Below is a small trained network, with its code and all its weights. Each question gives an input and a target symbol and asks what happens when units are switched off, that is, made to give their printed mean instead of their output.

import numpy as np


def w(rows, s, z=0):
    codes = np.array(rows[::2]) - 128.0
    scale = np.full(codes.shape[1], s)
    scale[-1] = z or s
    return codes * scale


def f(y):
    return y / 2 * (1 + np.tanh(0.7978845608 * (y + 0.044715 * y**3)))


def softmax(a):
    e = np.exp(a - a.max(-1, keepdims=True))
    return e / e.sum(-1, keepdims=True)


def log_softmax(a):
    a = a - a.max(-1, keepdims=True)
    return a - np.log(np.exp(a).sum(-1, keepdims=True))


def net(x, mask):
    ids = ['Παβδημξστφ'.index(c) for c in x.split()]
    T = len(ids)
    res = E[ids] + P[:T]
    u = 0
    for l in range(3):
        q, k, v = (res @ M[l].T for M in (Q, K, V))
        z = softmax(np.where(np.tri(T) > 0, q @ k.T / 2**0.5, -1e9)) @ v
        res = res + np.where(mask[u], z, O[l][:, -1]) @ O[l][:, :-1]
        u += 1
        y = f(res @ A[l][:, :-1].T + A[l][:, -1])
        res = res + np.where(mask[u : u + 4], y, B[l][:, -1]) @ B[l][:, :-1]
        u += 4
    return log_softmax(res[-1] @ U[:, :-1].T + U[:, -1])


Q, K, V, O, A, B = {}, {}, {}, {}, {}, {}
E = w([
[145,135,76],'Π',
[84,86,60],'α',
[115,121,106],'β',
[141,145,81],'δ',
[180,49,142],'η',
[148,147,165],'μ',
[81,157,245],'ξ',
[197,99,94],'σ',
[54,104,156],'τ',
[254,80,147],'φ',
],0.022)
P = w([
[32,105,1],'0',
[156,78,145],'1',
[153,68,133],'2',
[153,69,138],'3',
[149,69,132],'4',
[154,72,143],'5',
[154,68,144],'6',
[153,65,127],'7',
[149,59,123],'8',
[151,70,127],'9',
],0.0055)
Q[0] = w([
[253,214,113],'0.h1',
[117,178,39],'0.h1',
],0.027)
K[0] = w([
[231,255,144],'0.h1',
[116,162,43],'0.h1',
],0.027)
V[0] = w([
[131,115,134],'0.h1',
[63,254,94],'0.h1',
],0.0066)
O[0] = w([
[132,144,148,140],'0.h1',
[2,102,8,2],'0.h1',
],0.0034,0.0032)
A[0] = w([
[231,254,118,2],'0.n1',
[114,35,127,138],'0.n2',
[143,100,169,141],'0.n3',
[221,199,77,155],'0.n4',
],0.016,0.006)
B[0] = w([
[138,80,25,175],'0.n1',
[162,131,194,212],'0.n2',
[126,79,86,195],'0.n3',
[70,89,250,255],'0.n4',
],0.015,0.0082)
Q[1] = w([
[146,4,167],'1.h1',
[71,185,53],'1.h1',
],0.029)
K[1] = w([
[1,209,45],'1.h1',
[142,110,166],'1.h1',
],0.024)
V[1] = w([
[193,251,224],'1.h1',
[240,1,207],'1.h1',
],0.0084)
O[1] = w([
[115,54,236,3],'1.h1',
[86,2,61,109],'1.h1',
],0.01,0.0039)
A[1] = w([
[127,113,162,170],'1.n1',
[252,95,113,172],'1.n2',
[65,134,145,122],'1.n3',
[129,143,153,255],'1.n4',
],0.023,0.003)
B[1] = w([
[92,138,48,230],'1.n1',
[255,146,121,251],'1.n2',
[141,89,92,187],'1.n3',
[174,155,70,178],'1.n4',
],0.015)
Q[2] = w([
[102,88,222],'2.h1',
[3,109,126],'2.h1',
],0.023)
K[2] = w([
[183,120,152],'2.h1',
[129,5,191],'2.h1',
],0.027)
V[2] = w([
[68,249,81],'2.h1',
[37,2,115],'2.h1',
],0.0054)
O[2] = w([
[17,32,105,84],'2.h1',
[255,175,89,255],'2.h1',
],0.0088,0.0063)
A[2] = w([
[16,220,126,102],'2.n1',
[164,121,122,254],'2.n2',
[2,171,76,129],'2.n3',
[29,26,211,28],'2.n4',
],0.015,0.007)
B[2] = w([
[15,222,88,148],'2.n1',
[49,135,140,251],'2.n2',
[207,94,216,170],'2.n3',
[241,155,7,130],'2.n4',
],0.018,0.028)
U = w([
[243,157,179,3],'Π',
[211,118,244,87],'α',
[143,213,179,18],'β',
[99,190,173,120],'δ',
[142,119,198,140],'η',
[38,172,254,147],'μ',
[106,192,104,84],'ξ',
[15,113,98,196],'σ',
[80,122,162,253],'τ',
[190,65,142,187],'φ',
],0.0084,0.0072)

Each question gives the input, a string of symbols that net reads in full, and the target symbol t.
The units are the heads (2 rows each of Q, K, V and O) and the neurons (one row each of A and B). Each row of codes is followed by its name. A weight is (code - 128) times the scale printed after its matrix; where a second scale follows, it is the last column's (O, A, B and U).
mask holds one flag per unit, layer by layer, with each layer's heads first. A switched-off unit (its flag False) gives its mean, the last column of its rows in O or B, instead of its output. The means were averaged over made-up inputs and are rounded, as every weight is.
A unit's drop is (log p(t) with every unit on - log p(t) with that unit switched off) / (log p(t) with every unit on - log p(t) with every unit switched off).
The circuit of an input: a set's keep is (log p(t) with only the set's units on - log p(t) with every unit switched off) / (log p(t) with every unit on - log p(t) with every unit switched off). Starting from the 12 units with the biggest drops (on a tie, the unit counted first), units are removed one at a time, each time the one whose removal leaves the highest keep (on an exact tie, the one counted first), for as long as the keep stays at least 0.8.
circuit, biggest first: the units of the circuit, biggest drop first
unit that matters most: the unit with the biggest drop
k most important neurons: the k neurons with the biggest drops, biggest first
k most important neurons of layer l: the k neurons of layer l with the biggest drops, biggest first
input μ δ δ ξ, target φ: 3 most important neurons of layer 1 : 1.n2; 1.n1; 1.n3
input β α η δ ξ, target Π: unit that matters most : 2.n3
input σ α δ τ, target ξ: circuit, biggest first : 2.h1; 1.h1; 1.n2; 0.n4
input σ δ α δ, target ξ: circuit, biggest first : 2.h1; 1.h1; 1.n2; 0.n4
input δ δ ξ φ δ β α φ δ, target μ: 2 most important neurons of layer 0 : 0.n1; 0.n2
input σ α α β σ τ τ δ η, target Π: 3 most important neurons : 1.n2; 0.n4; 0.n2
input σ τ μ Π, target ξ: circuit, biggest first : 2.h1; 1.h1; 1.n2; 2.n3
input μ Π δ τ τ σ φ, target φ: 2 most important neurons of layer 2 : 2.n1; 2.n2
input ξ ξ η σ δ σ δ τ, target α: 4 most important neurons : 0.n4; 2.n3; 0.n2; 2.n2
input σ Π η φ σ φ μ, target φ: circuit, biggest first : 0.h1; 0.n1
input φ δ Π β ξ μ μ σ Π Π, target β: 4 most important neurons : 1.n2; 0.n4; 2.n2; 2.n3
input σ τ δ, target ξ: circuit, biggest first : 2.h1; 1.h1; 1.n2; 0.n2
input ξ σ ξ μ η τ δ Π δ, target α: 2 most important neurons : 0.n2; 2.n3
input ξ Π δ ξ, target α: 2 most important neurons : 2.n3; 0.n4
input η η ξ τ δ δ σ Π ξ σ, target σ: circuit, biggest first : 2.n3
input τ φ β δ ξ δ τ δ Π, target σ: 4 most important neurons : 0.n2; 1.n3; 2.n3; 0.n3
input β δ φ ξ μ δ Π, target Π: 2 most important neurons : 2.n3; 2.n4
input φ τ σ δ ξ η α δ, target β: 2 most important neurons : 1.n2; 2.n2
input δ σ δ τ Π, target μ: 2 most important neurons : 0.n1; 0.n2
input ξ δ δ μ σ δ, target α: unit that matters most : 2.n3
input σ τ δ δ δ ξ μ τ Π, target ξ: 3 most important neurons of layer 1 : 1.n2; 1.n1; 1.n3
input α φ η, target Π: 3 most important neurons : 1.n2; 0.n2; 2.n1
